[[ 62  69  24 -18  40 -13 -33  23  45 -70   3 -28]
 [ 49  37   2 -12  -4 -35 -13  31  10 -13   0  17]
 [-38  10 -15  11  52  37  -9 -24  31 -23  13 -51]
 [-19   4  19   2  41  41  -5 -27  25 -40   4 -51]
 [ 54  34  18 -15  -4 -26 -14  25  10 -25  -4  10]
 [ 44  37  -8  -9  -4 -38 -14  34   9  -4   1  19]
 [-42  21 -41  17  56  23 -12 -13  33  -9  20 -46]
 [ 36  17  49 -16  11  13  -9  -3  15 -53  -9 -21]]
|
[[  3 -28  62  69  24 -18  40 -13 -33  23  45 -70]
 [  0  17  49  37   2 -12  -4 -35 -13  31  10 -13]
 [ 13 -51 -38  10 -15  11  52  37  -9 -24  31 -23]
 [  4 -51 -19   4  19   2  41  41  -5 -27  25 -40]
 [ -4  10  54  34  18 -15  -4 -26 -14  25  10 -25]
 [  1  19  44  37  -8  -9  -4 -38 -14  34   9  -4]
 [ 20 -46 -42  21 -41  17  56  23 -12 -13  33  -9]
 [ -9 -21  36  17  49 -16  11  13  -9  -3  15 -53]]

[[-20 -29   9 -64  -2  54]
 [-11  13 -42   2  74  -1]
 [-10  12 -37   2  59  -3]
 [-10  12 -36   3  55  -3]
 [  1  13 -15   9  14 -10]
 [ -2  12 -19   6  20  -6]
 [-12   2 -20  -7  23   8]
 [ -6  11 -25   4  31  -5]
 [-22 -27   7 -54   2  45]]
|
[[ -2  54 -20 -29   9 -64]
 [ 74  -1 -11  13 -42   2]
 [ 59  -3 -10  12 -37   2]
 [ 55  -3 -10  12 -36   3]
 [ 14 -10   1  13 -15   9]
 [ 20  -6  -2  12 -19   6]
 [ 23   8 -12   2 -20  -7]
 [ 31  -5  -6  11 -25   4]
 [  2  45 -22 -27   7 -54]]

[[-59 -60  23   4  -4]
 [-41  42  -1  11  22]
 [-16 -18 -20 -82  35]
 [ 23  36 -48 -40 -20]
 [ 14 -34 -62  16  10]
 [-15 -50  10  11  11]]
|
[[  4  -4 -59 -60  23]
 [ 11  22 -41  42  -1]
 [-82  35 -16 -18 -20]
 [-40 -20  23  36 -48]
 [ 16  10  14 -34 -62]
 [ 11  11 -15 -50  10]]

[[ 19  11   4   0   9 -16]
 [ 37  53  68  35  18 -60]
 [ 13  47  63  18  27 -48]
 [ 21 -16  -4   7  17 -24]
 [ 29 -37   2   0  25 -39]
 [  9 -37 -16 -16  26 -29]
 [ 24  47  41  20  30 -56]
 [ 31  60  63  33   8 -59]]
|
[[  9 -16  19  11   4   0]
 [ 18 -60  37  53  68  35]
 [ 27 -48  13  47  63  18]
 [ 17 -24  21 -16  -4   7]
 [ 25 -39  29 -37   2   0]
 [ 26 -29   9 -37 -16 -16]
 [ 30 -56  24  47  41  20]
 [  8 -59  31  60  63  33]]

[[-21  13 -49 -37]
 [ 22 -31  -8  60]
 [-13 -15  -7 -51]
 [-37 -32  22  -4]
 [-17  75   5  38]
 [ 18  23 -10 -34]
 [ 11  50  -8   5]
 [ 14 -48 -11 -28]
 [  1  49 -48  25]
 [-29 -55  28  50]
 [ -8   7 -17  51]]
|
[[-49 -37 -21  13]
 [ -8  60  22 -31]
 [ -7 -51 -13 -15]
 [ 22  -4 -37 -32]
 [  5  38 -17  75]
 [-10 -34  18  23]
 [ -8   5  11  50]
 [-11 -28  14 -48]
 [-48  25   1  49]
 [ 28  50 -29 -55]
 [-17  51  -8   7]]

[[-26 -22 -41]
 [ 16   3 -44]
 [-10   0  22]
 [-13   4 -77]
 [-19  50 -32]
 [-24  23   5]]
|
[[-22 -41 -26]
 [  3 -44  16]
 [  0  22 -10]
 [  4 -77 -13]
 [ 50 -32 -19]
 [ 23   5 -24]]
---
[[-13  38  17  -6  -8]
 [  6 -43 -11  10  12]
 [ 32 -17 -29  -6  -5]
 [ 41  11 -32 -17 -17]
 [-15 -40   6  17  19]
 [ 88  -7 -75 -28 -26]]
|
[[-13   6  32  41 -15  88]
 [ 38 -43 -17  11 -40  -7]
 [ 17 -11 -29 -32   6 -75]
 [ -6  10  -6 -17  17 -28]
 [ -8  12  -5 -17  19 -26]]

[[ 31 -32]
 [-36 -44]
 [-88 -41]]
|
[[ 31 -36 -88]
 [-32 -44 -41]]

[[-69  67  59  55  26  29  23  38 -64  28]
 [ 13 -37 -32 -29  -8 -13 -17 -19  11 -19]
 [-58  77  68  63  28  32  28  43 -54  34]
 [ 76 -66 -58 -53 -23 -27 -25 -36  70 -30]
 [ 77  21  18  16  -2   3  13   9  73  13]
 [-38   9   8   8   9   7   0   7 -37   1]]
|
[[-69  13 -58  76  77 -38]
 [ 67 -37  77 -66  21   9]
 [ 59 -32  68 -58  18   8]
 [ 55 -29  63 -53  16   8]
 [ 26  -8  28 -23  -2   9]
 [ 29 -13  32 -27   3   7]
 [ 23 -17  28 -25  13   0]
 [ 38 -19  43 -36   9   7]
 [-64  11 -54  70  73 -37]
 [ 28 -19  34 -30  13   1]]

[[ -2   3  12 -11  -6  25 -28 -10 -34]
 [ 17  34  21 -29  10  10  -5 -63  -3]
 [ 17  33  15 -29  15   0   6 -61   6]
 [ -5   0   6  -6  -8  40 -64   1 -71]
 [ 21  46  19 -36  15  -1   4 -89   6]
 [  4  -2 -10  10   5 -29  37   7  43]
 [-16 -35 -22  27 -12 -10   6  65   1]
 [-12 -17  -6  14 -12  10 -13  27 -13]]
|
[[ -2  17  17  -5  21   4 -16 -12]
 [  3  34  33   0  46  -2 -35 -17]
 [ 12  21  15   6  19 -10 -22  -6]
 [-11 -29 -29  -6 -36  10  27  14]
 [ -6  10  15  -8  15   5 -12 -12]
 [ 25  10   0  40  -1 -29 -10  10]
 [-28  -5   6 -64   4  37   6 -13]
 [-10 -63 -61   1 -89   7  65  27]
 [-34  -3   6 -71   6  43   1 -13]]

[[-28  31  13 -11  35   0 -42  -1]
 [ -6   1  17  18  -6  35   2 -31]
 [-10  11   4 -10  15  -4 -14   4]
 [ -8   5  22  21  -6  65   1 -57]
 [-12   9  12   3   4  11  -8 -11]]
|
[[-28  -6 -10  -8 -12]
 [ 31   1  11   5   9]
 [ 13  17   4  22  12]
 [-11  18 -10  21   3]
 [ 35  -6  15  -6   4]
 [  0  35  -4  65  11]
 [-42   2 -14   1  -8]
 [ -1 -31   4 -57 -11]]

[[  7  -1 -17 -26  20   3 -14  -9   8  -7  -6  -6 -17   8]
 [ -9  10  25  57 -41  -5  27  22  -9  11  20  23  26 -19]
 [-61 -74  73  67 -64   7  24  -9 -78 -14 -80 -80  75 -21]]
|
[[  7  -9 -61]
 [ -1  10 -74]
 [-17  25  73]
 [-26  57  67]
 [ 20 -41 -64]
 [  3  -5   7]
 [-14  27  24]
 [ -9  22  -9]
 [  8  -9 -78]
 [ -7  11 -14]
 [ -6  20 -80]
 [ -6  23 -80]
 [-17  26  75]
 [  8 -19 -21]]
